Below are the code and all the weights of a small trained network. Each question names an input and a class and asks about switching units off, where a switched-off unit gives its printed mean instead of its output.

import numpy as np


def w(rows, s, z=0):
    codes = np.array(rows[::2]) - 128.0
    scale = np.full(codes.shape[1], s)
    scale[-1] = z or s
    return codes * scale


def f(y):
    return np.maximum(y, 0)


def log_softmax(a):
    a = a - a.max(-1, keepdims=True)
    return a - np.log(np.exp(a).sum(-1, keepdims=True))


def net(x, mask):
    res = np.array(x, float).reshape(1, 4) / 4 @ E
    y = f(res @ A[0][:, :-1].T + A[0][:, -1])
    res = res + np.where(mask, y, B[0][:, -1]) @ B[0][:, :-1]
    return log_softmax(res[-1] @ U[:, :-1].T + U[:, -1])


A, B = {}, {}
E = w([
[238,114,127,130,133,189,141,101,172,142,49],'x0',
[82,238,161,93,154,61,148,172,2,23,78],'x1',
[97,87,12,63,134,143,221,123,141,174,60],'x2',
[138,14,227,63,189,37,138,38,49,159,83],'x3',
],0.009)
A[0] = w([
[111,58,157,117,242,63,120,38,117,159,93,48],'N1',
[98,96,130,108,125,89,80,88,200,177,190,81],'N2',
[197,109,204,191,128,118,76,113,105,123,199,9],'N3',
[89,97,54,83,163,117,213,97,120,187,92,20],'N4',
[160,86,123,187,72,160,111,84,155,208,145,2],'N5',
[191,85,99,152,132,168,94,125,126,153,1,188],'N6',
],0.0093,0.0042)
B[0] = w([
[49,51,64,150,211,204,84,106,183,93,101,248],'N1',
[139,135,139,141,133,83,195,111,87,63,41,197],'N2',
[194,107,79,112,94,91,127,138,147,255,174,202],'N3',
[214,154,163,79,121,56,98,192,184,191,173,208],'N4',
[119,206,117,187,181,53,166,140,124,72,45,209],'N5',
[146,122,135,169,46,127,156,187,71,104,176,223],'N6',
],0.01,0.012)
U = w([
[77,145,43,192,197,220,104,144,254,85,138,117],'0',
[182,126,174,86,129,35,129,133,192,208,175,4],'1',
[131,168,183,127,209,48,206,115,98,30,44,25],'2',
[90,63,130,169,81,88,157,156,101,97,124,241],'3',
],0.0079,0.0038)

Each question gives the input, the list of numbers given to net, and the class t.
The units are the neurons (one row each of A and B). Each row of codes is followed by its name. A weight is (code - 128) times the scale printed after its matrix; where a second scale follows, it is the last column's (A, B and U).
mask holds one flag per neuron, in row order. A switched-off neuron (its flag False) gives its mean, the last column of its row in B, instead of its output. The means were averaged over made-up inputs and are rounded, as every weight is.
A unit's drop is (log p(t) with every unit on - log p(t) with that unit switched off) / (log p(t) with every unit on - log p(t) with every unit switched off).
The circuit of an input: a set's keep is (log p(t) with only the set's units on - log p(t) with every unit switched off) / (log p(t) with every unit on - log p(t) with every unit switched off). Starting from all 6 units, units are removed one at a time, each time the one whose removal leaves the highest keep (on an exact tie, the one counted first), for as long as the keep stays at least 0.8.
circuit, biggest first: the units of the circuit, biggest drop first
unit that matters most: the unit with the biggest drop
k most important neurons: the k neurons with the biggest drops, biggest first
drop of u: that unit's drop, to one decimal
input [3,-4,6,-4], class 1: circuit, biggest first => [N1]
input [1,-8,-4,-5], class 2: 3 most important neurons => [N5, N2, N1]
input [6,-6,3,-3], class 2: 3 most important neurons => [N5, N1, N3]
input [-3,2,3,-1], class 1: circuit, biggest first => [N1, N2]
input [7,0,-4,-5], class 3: circuit, biggest first => [N1, N6]
input [-2,4,4,-3], class 1: circuit, biggest first => [N1, N2]
input [-3,-5,-4,5], class 0: 4 most important neurons => [N1, N6, N3, N4]
input [5,5,6,-2], class 1: circuit, biggest first => [N4, N5]
input [0,1,4,3], class 1: 3 most important neurons => [N4, N5, N2]
input [-8,-8,-7,-2], class 2: 3 most important neurons => [N2, N5, N4]
input [-3,-5,-2,1], class 2: circuit, biggest first => [N2, N5]
input [-8,6,-4,5], class 3: circuit, biggest first => [N5, N2]
input [-6,-6,-1,-5], class 2: circuit, biggest first => [N2, N1, N5]
input [8,2,-4,3], class 3: unit that matters most => N4
input [-7,7,7,-5], class 1: 4 most important neurons => [N1, N4, N5, N2]
input [8,-4,6,1], class 3: 2 most important neurons => [N6, N3]
input [8,-6,3,3], class 3: 2 most important neurons => [N6, N1]
input [5,-6,-4,-3], class 2: circuit, biggest first => [N5, N1]
input [-1,-4,-1,3], class 2: 3 most important neurons => [N2, N5, N6]
input [-2,-6,-1,8], class 0: most important neuron => [N1]
input [5,6,-7,6], class 1: 3 most important neurons => [N3, N5, N2]
input [1,-2,7,-2], class 1: 2 most important neurons => [N4, N1]
input [7,1,4,6], class 3: 2 most important neurons => [N6, N1]
input [-5,3,6,5], class 1: 3 most important neurons => [N4, N5, N2]
input [2,4,0,8], class 0: drop of N2 => 0.0
input [-3,-2,5,6], class 0: drop of N1 => 2.2
input [-6,-8,4,6], class 2: circuit, biggest first => [N2]
